Here is a tiny trained network, its code and every weight. The questions are about switching its units off for an input and a class, where a switched-off unit gives its printed mean instead of its output.

import numpy as np


def w(rows, s, z=0):
    codes = np.array(rows[::2]) - 128.0
    scale = np.full(codes.shape[1], s)
    scale[-1] = z or s
    return codes * scale


def f(y):
    return y / 2 * (1 + np.tanh(0.7978845608 * (y + 0.044715 * y**3)))


def log_softmax(a):
    a = a - a.max(-1, keepdims=True)
    return a - np.log(np.exp(a).sum(-1, keepdims=True))


def net(x, mask):
    res = np.array(x, float).reshape(1, 3) / 4 @ E
    y = f(res @ A[0][:, :-1].T + A[0][:, -1])
    res = res + np.where(mask, y, B[0][:, -1]) @ B[0][:, :-1]
    return log_softmax(res[-1] @ U[:, :-1].T + U[:, -1])


A, B = {}, {}
E = w([
[76,2,83,139,169,200],'x0',
[106,49,88,253,117,56],'x1',
[210,110,181,169,242,144],'x2',
],0.0087)
A[0] = w([
[69,98,100,131,180,209,99],'neuron 0',
[52,143,69,84,80,86,129],'neuron 1',
[139,236,187,171,103,92,56],'neuron 2',
[197,135,148,165,204,129,142],'neuron 3',
[128,121,98,160,138,79,66],'neuron 4',
[122,87,133,154,147,27,45],'neuron 5',
[116,144,87,113,8,145,110],'neuron 6',
[138,143,166,106,126,174,9],'neuron 7',
[80,85,155,121,145,149,110],'neuron 8',
[156,151,140,106,112,60,73],'neuron 9',
[99,142,162,75,144,158,52],'neuron 10',
[122,122,97,187,142,68,81],'neuron 11',
[149,138,156,155,197,137,131],'neuron 12',
[89,143,47,150,189,177,67],'neuron 13',
[76,98,81,131,157,195,122],'neuron 14',
[220,103,167,143,167,142,158],'neuron 15',
[160,173,149,141,122,51,75],'neuron 16',
[61,94,131,120,177,171,69],'neuron 17',
[125,129,161,87,139,151,22],'neuron 18',
[137,178,101,93,160,186,6],'neuron 19',
[139,140,149,39,152,127,2],'neuron 20',
[134,113,103,174,126,91,82],'neuron 21',
[117,147,148,25,140,172,106],'neuron 22',
[99,121,115,200,108,99,39],'neuron 23',
],0.012,0.0012)
B[0] = w([
[205,158,131,127,185,51,243],'neuron 0',
[129,203,3,207,54,161,241],'neuron 1',
[203,164,98,85,212,85,251],'neuron 2',
[109,194,40,189,29,200,255],'neuron 3',
[44,54,196,38,105,107,181],'neuron 4',
[66,42,187,38,106,164,220],'neuron 5',
[116,161,22,171,104,167,238],'neuron 6',
[80,119,227,138,126,114,166],'neuron 7',
[166,178,119,132,169,109,179],'neuron 8',
[180,180,123,104,201,115,184],'neuron 9',
[67,109,173,105,117,152,182],'neuron 10',
[94,43,211,70,149,165,221],'neuron 11',
[79,177,16,202,67,187,213],'neuron 12',
[216,131,121,161,181,137,187],'neuron 13',
[225,234,78,73,183,74,229],'neuron 14',
[114,216,86,254,58,190,242],'neuron 15',
[183,164,124,75,213,19,215],'neuron 16',
[227,141,146,78,152,21,211],'neuron 17',
[59,77,169,90,119,129,161],'neuron 18',
[109,79,214,131,154,173,188],'neuron 19',
[84,94,188,110,183,185,195],'neuron 20',
[95,76,157,44,143,168,194],'neuron 21',
[62,66,179,104,89,183,240],'neuron 22',
[95,46,150,63,78,186,213],'neuron 23',
],0.0061,0.0075)
U = w([
[91,181,49,218,57,161,208],'0',
[162,166,125,94,249,12,170],'1',
[53,73,205,82,127,148,3],'2',
],0.013,0.0008)

Each question gives the input, the list of numbers given to net, and the class t.
The units are the neurons (one row each of A and B). Each row of codes is followed by its name. A weight is (code - 128) times the scale printed after its matrix; where a second scale follows, it is the last column's (A, B and U).
mask holds one flag per neuron, in row order. A switched-off neuron (its flag False) gives its mean, the last column of its row in B, instead of its output. The means were averaged over made-up inputs and are rounded, as every weight is.
A unit's drop is (log p(t) with every unit on - log p(t) with that unit switched off) / (log p(t) with every unit on - log p(t) with every unit switched off).
The circuit of an input: a set's keep is (log p(t) with only the set's units on - log p(t) with every unit switched off) / (log p(t) with every unit on - log p(t) with every unit switched off). Starting from the 12 units with the biggest drops (on a tie, the unit counted first), units are removed one at a time, each time the one whose removal leaves the highest keep (on an exact tie, the one counted first), for as long as the keep stays at least 0.8.
units of the circuit, in order: the units of the circuit, biggest drop first
most important unit: the unit with the biggest drop
k most important neurons: the k neurons with the biggest drops, biggest first
drop of u: that unit's drop, to one decimal
input [-5,3,7], class 0: most important unit : neuron 3
input [0,8,7], class 2: 3 most important neurons : [neuron 5; neuron 11; neuron 4]
input [3,1,2], class 1: units of the circuit, in order : [neuron 1; neuron 22]
input [8,-4,6], class 1: 4 most important neurons : [neuron 0; neuron 17; neuron 14; neuron 1]
input [-2,7,-6], class 2: 2 most important neurons : [neuron 11; neuron 5]
input [1,-3,-2], class 2: 3 most important neurons : [neuron 3; neuron 15; neuron 12]
input [-5,-3,5], class 0: 3 most important neurons : [neuron 3; neuron 15; neuron 12]
input [0,6,6], class 0: 4 most important neurons : [neuron 3; neuron 15; neuron 12; neuron 22]
input [-6,4,8], class 0: 2 most important neurons : [neuron 3; neuron 15]
input [8,-7,-3], class 1: 3 most important neurons : [neuron 14; neuron 0; neuron 17]
input [-7,-8,5], class 2: 3 most important neurons : [neuron 22; neuron 20; neuron 19]
input [-5,1,6], class 0: drop of neuron 3 : 0.5
input [-5,-5,5], class 0: drop of neuron 12 : 0.3
input [3,5,-4], class 2: drop of neuron 23 : 0.2
input [1,-5,3], class 2: most important unit : neuron 1
